Below is a small trained network, with its code and all its weights. Each question gives an input and a class and asks what happens when units are switched off, that is, made to give their printed mean instead of their output.

import numpy as np


def w(rows, s, z=0):
    codes = np.array(rows[::2]) - 128.0
    scale = np.full(codes.shape[1], s)
    scale[-1] = z or s
    return codes * scale


def norm(h):
    return h / np.sqrt((h * h).mean(-1, keepdims=True) + 1e-5)


def f(y):
    return y / 2 * (1 + np.tanh(0.7978845608 * (y + 0.044715 * y**3)))


def log_softmax(a):
    a = a - a.max(-1, keepdims=True)
    return a - np.log(np.exp(a).sum(-1, keepdims=True))


def net(x, mask):
    res = np.array(x, float).reshape(1, 4) / 4 @ E
    u = 0
    for l in range(4):
        y = f(norm(res) @ A[l][:, :-1].T + A[l][:, -1])
        res = res + np.where(mask[u : u + 4], y, B[l][:, -1]) @ B[l][:, :-1]
        u += 4
    return log_softmax(norm(res)[-1] @ U[:, :-1].T + U[:, -1])


A, B = {}, {}
E = w([
[145,73,127,165,146,28,254,207,90],'x0',
[199,197,192,159,45,77,158,163,116],'x1',
[156,80,143,120,20,172,169,214,153],'x2',
[233,132,87,148,123,101,112,145,113],'x3',
],0.0042)
A[0] = w([
[7,113,78,97,122,96,197,114,182,100],'L0N1',
[132,106,138,241,3,57,225,169,173,250],'L0N2',
[30,31,219,110,166,156,181,158,106,53],'L0N3',
[38,107,112,187,83,93,34,146,101,44],'L0N4',
],0.0036,0.0012)
B[0] = w([
[54,196,129,52,98,118,188,148,164,166],'L0N1',
[151,189,37,69,216,134,66,115,113,254],'L0N2',
[198,55,155,88,228,118,87,230,200,174],'L0N3',
[121,109,232,142,207,253,58,98,163,122],'L0N4',
],0.0058,0.003)
A[1] = w([
[240,159,147,148,46,177,137,94,117,190],'L1N1',
[57,127,192,145,82,101,59,65,121,159],'L1N2',
[213,170,123,142,121,29,182,182,104,126],'L1N3',
[154,151,139,192,149,143,160,2,74,2],'L1N4',
],0.0051,0.00088)
B[1] = w([
[159,24,166,78,154,217,223,189,88,196],'L1N1',
[134,144,64,224,254,212,42,77,122,188],'L1N2',
[62,13,181,113,148,232,113,26,62,252],'L1N3',
[95,153,72,178,122,161,133,73,226,170],'L1N4',
],0.0055,0.0037)
A[2] = w([
[92,97,116,174,137,173,95,119,191,73],'L2N1',
[128,121,95,117,183,119,159,62,51,198],'L2N2',
[155,100,161,79,159,233,152,98,134,252],'L2N3',
[4,115,180,114,188,64,146,93,2,190],'L2N4',
],0.006,0.0014)
B[2] = w([
[56,115,139,97,110,82,92,80,135,170],'L2N1',
[167,161,104,96,132,171,127,85,62,216],'L2N2',
[179,144,69,138,147,90,160,169,98,254],'L2N3',
[165,142,75,254,40,158,152,192,86,219],'L2N4',
],0.0072,0.0065)
A[3] = w([
[111,168,117,88,151,119,96,25,126,103],'L3N1',
[116,120,60,102,154,161,33,99,167,64],'L3N2',
[147,137,122,144,83,171,114,61,138,7],'L3N3',
[255,121,83,32,109,235,79,171,84,219],'L3N4',
],0.0055,0.0012)
B[3] = w([
[2,209,174,140,162,51,96,104,160,164],'L3N1',
[182,155,176,133,168,137,201,80,151,182],'L3N2',
[99,153,179,76,156,100,92,200,122,137],'L3N3',
[118,138,105,196,55,158,135,118,77,255],'L3N4',
],0.0073,0.0079)
U = w([
[128,93,185,88,48,137,159,65,203,34],'0',
[51,253,150,159,227,110,87,12,179,154],'1',
[147,96,198,120,75,48,103,125,156,22],'2',
[212,124,41,230,37,180,166,138,27,208],'3',
[84,73,81,66,180,77,177,248,251,131],'4',
[165,83,201,138,55,11,63,115,191,4],'5',
],0.007,0.0038)

Each question gives the input, the list of numbers given to net, and the class t.
The units are the neurons (one row each of A and B). Each row of codes is followed by its name. A weight is (code - 128) times the scale printed after its matrix; where a second scale follows, it is the last column's (A, B and U).
mask holds one flag per neuron, layer by layer. A switched-off neuron (its flag False) gives its mean, the last column of its row in B, instead of its output. The means were averaged over made-up inputs and are rounded, as every weight is.
A unit's drop is (log p(t) with every unit on - log p(t) with that unit switched off) / (log p(t) with every unit on - log p(t) with every unit switched off).
The circuit of an input: a set's keep is (log p(t) with only the set's units on - log p(t) with every unit switched off) / (log p(t) with every unit on - log p(t) with every unit switched off). Starting from the 12 units with the biggest drops (on a tie, the unit counted first), units are removed one at a time, each time the one whose removal leaves the highest keep (on an exact tie, the one counted first), for as long as the keep stays at least 0.8.
circuit, biggest first: the units of the circuit, biggest drop first
most important unit: the unit with the biggest drop
k most important neurons: the k neurons with the biggest drops, biggest first
k most important neurons of layer l: the k neurons of layer l with the biggest drops, biggest first
drop of u: that unit's drop, to one decimal
input [-2,7,0,-7], class 1: circuit, biggest first => L1N3, L2N4
input [-8,-6,2,4], class 1: most important unit => L2N4
input [3,1,0,-4], class 4: circuit, biggest first => L0N3, L2N2
input [-3,-5,5,-1], class 0: 2 most important neurons => L2N4, L2N1
input [8,-4,8,-3], class 4: circuit, biggest first => L0N3, L2N4
input [-4,0,2,-2], class 1: 3 most important neurons => L1N2, L2N4, L2N1
input [-2,-5,5,-2], class 4: 2 most important neurons => L2N2, L2N4
input [2,-4,3,1], class 4: 2 most important neurons of layer 1 => L1N3, L1N1
input [-4,3,4,-7], class 1: circuit, biggest first => L2N4, L1N2
input [6,-5,-1,-2], class 4: 2 most important neurons => L0N3, L3N4
input [-1,3,0,-3], class 1: circuit, biggest first => L1N3, L2N4
input [-2,3,-8,8], class 1: 4 most important neurons => L1N4, L2N4, L3N1, L0N3
input [6,-4,-5,-6], class 4: 3 most important neurons => L0N3, L3N4, L1N3
input [2,-8,-6,-3], class 3: circuit, biggest first => L2N4
input [6,-3,6,-5], class 4: 2 most important neurons => L0N3, L2N2
input [7,-6,7,-5], class 4: drop of L0N3 => 0.1
input [6,-8,2,-1], class 4: drop of L0N3 => 0.5
input [-3,-2,6,-8], class 4: drop of L2N2 => 0.2
input [-4,0,2,-8], class 1: 2 most important neurons of layer 1 => L1N2, L1N1
input [5,-1,4,-8], class 4: most important neuron => L0N3
